Below are the code and all the weights of a small trained network. Each question names an input and a class and asks about switching units off, where a switched-off unit gives its printed mean instead of its output.

import numpy as np


def w(rows, s, z=0):
    codes = np.array(rows[::2]) - 128.0
    scale = np.full(codes.shape[1], s)
    scale[-1] = z or s
    return codes * scale


def norm(h):
    return h / np.sqrt((h * h).mean(-1, keepdims=True) + 1e-5)


def f(y):
    return np.maximum(y, 0)


def log_softmax(a):
    a = a - a.max(-1, keepdims=True)
    return a - np.log(np.exp(a).sum(-1, keepdims=True))


def net(x, mask):
    res = np.array(x, float).reshape(1, 5) / 4 @ E
    u = 0
    for l in range(3):
        y = f(norm(res) @ A[l][:, :-1].T + A[l][:, -1])
        res = res + np.where(mask[u : u + 3], y, B[l][:, -1]) @ B[l][:, :-1]
        u += 3
    return log_softmax(norm(res)[-1] @ U[:, :-1].T + U[:, -1])


A, B = {}, {}
E = w([
[106,110,171,92,104,222,140,205,144,127,196,20],'x0',
[138,117,127,144,101,122,117,137,148,162,125,138],'x1',
[64,185,122,144,2,137,133,92,84,67,83,145],'x2',
[122,138,117,137,141,124,136,136,121,125,112,108],'x3',
[91,105,136,140,143,143,125,133,119,127,125,143],'x4',
],0.015)
A[0] = w([
[172,106,117,145,184,58,130,103,140,166,110,170,248],'0.n1',
[121,137,102,148,135,33,130,52,95,111,35,238,51],'0.n2',
[155,120,119,137,250,13,127,67,115,118,79,229,218],'0.n3',
],0.015,0.0017)
B[0] = w([
[178,151,109,113,97,140,115,139,134,210,152,164,192],'0.n1',
[120,180,190,110,220,2,113,78,143,31,142,64,252],'0.n2',
[172,59,39,159,81,222,126,177,103,214,78,201,242],'0.n3',
],0.0099,0.025)
A[1] = w([
[74,167,121,131,5,147,144,112,100,81,86,127,7],'1.n1',
[79,131,135,137,79,167,143,110,98,83,109,117,91],'1.n2',
[101,158,138,141,88,76,119,87,118,53,85,135,44],'1.n3',
],0.032,0.0014)
B[1] = w([
[180,105,131,86,97,193,13,252,12,42,133,150,232],'1.n1',
[170,96,138,131,100,185,90,177,107,160,173,119,200],'1.n2',
[33,160,134,153,90,107,181,43,176,123,129,126,253],'1.n3',
],0.014,0.023)
A[2] = w([
[120,84,199,105,236,147,188,145,205,184,232,3,253],'2.n1',
[43,186,159,134,81,49,177,20,140,61,85,84,145],'2.n2',
[123,90,140,138,36,190,85,101,77,121,119,202,92],'2.n3',
],0.019,0.00032)
B[2] = w([
[62,138,185,47,193,98,167,108,184,120,168,153,254],'2.n1',
[84,222,74,146,88,7,89,147,129,70,90,132,246],'2.n2',
[154,146,111,128,201,54,149,114,97,160,121,98,190],'2.n3',
],0.018,0.026)
U = w([
[225,75,45,153,169,88,122,107,134,253,84,182,223],'0',
[115,64,121,158,118,170,149,119,139,150,114,75,26],'1',
[147,99,174,173,96,173,148,70,140,129,115,127,12],'2',
[86,184,75,180,89,13,100,85,118,78,92,133,175],'3',
[85,91,194,42,214,116,167,123,192,167,205,128,228],'4',
[119,57,151,214,71,154,208,84,160,123,151,118,3],'5',
[119,79,147,179,114,194,124,66,143,156,132,77,15],'6',
[141,92,154,100,107,185,50,218,39,84,189,67,197],'7',
],0.011,0.0039)

Each question gives the input, the list of numbers given to net, and the class t.
The units are the neurons (one row each of A and B). Each row of codes is followed by its name. A weight is (code - 128) times the scale printed after its matrix; where a second scale follows, it is the last column's (A, B and U).
mask holds one flag per neuron, layer by layer. A switched-off neuron (its flag False) gives its mean, the last column of its row in B, instead of its output. The means were averaged over made-up inputs and are rounded, as every weight is.
A unit's drop is (log p(t) with every unit on - log p(t) with that unit switched off) / (log p(t) with every unit on - log p(t) with every unit switched off).
The circuit of an input: a set's keep is (log p(t) with only the set's units on - log p(t) with every unit switched off) / (log p(t) with every unit on - log p(t) with every unit switched off). Starting from all 9 units, units are removed one at a time, each time the one whose removal leaves the highest keep (on an exact tie, the one counted first), for as long as the keep stays at least 0.8.
circuit, biggest first: the units of the circuit, biggest drop first
top k neurons: the k neurons with the biggest drops, biggest first
k most important neurons of layer l: the k neurons of layer l with the biggest drops, biggest first
drop of u: that unit's drop, to one decimal
input [4,-6,-2,2,-6], class 4: top 3 neurons : (1.n1, 1.n3, 0.n2)
input [0,-5,-3,5,-8], class 0: circuit, biggest first : (0.n2, 2.n1, 2.n2)
input [0,-8,-7,-4,8], class 0: top 3 neurons : (0.n2, 2.n1, 0.n3)
input [2,-3,-2,-3,-1], class 4: top 4 neurons : (0.n3, 1.n1, 1.n3, 0.n2)
input [6,-8,0,-7,8], class 4: top 2 neurons : (1.n1, 0.n2)
input [-3,5,0,0,4], class 0: top 2 neurons : (0.n3, 0.n1)
input [-4,-8,-1,1,-2], class 0: circuit, biggest first : (0.n3)
input [6,6,0,4,-8], class 4: top 4 neurons : (1.n1, 0.n3, 1.n3, 0.n2)
input [5,4,1,-8,-3], class 7: top 2 neurons : (0.n2, 0.n3)
input [5,4,-2,0,-2], class 4: top 4 neurons : (1.n1, 1.n3, 0.n3, 0.n2)
input [2,7,-1,-5,8], class 4: top 4 neurons : (0.n3, 1.n3, 0.n2, 1.n1)
input [6,0,-2,-2,-3], class 4: top 2 neurons : (1.n1, 1.n3)
input [1,7,-4,-6,8], class 4: top 2 neurons : (0.n3, 1.n1)
input [-4,-2,-3,-5,3], class 0: most important neuron of layer 0 : (0.n3)
input [1,-6,2,4,-7], class 7: top 2 neurons : (0.n2, 1.n1)
input [3,-5,-2,-7,6], class 4: 2 most important neurons of layer 0 : (0.n3, 0.n2)
input [5,3,3,0,-2], class 7: drop of 0.n2 : 2.1
input [3,-4,4,-8,0], class 7: drop of 0.n2 : 1.8
input [-6,-5,-2,5,8], class 0: drop of 0.n3 : 1.3
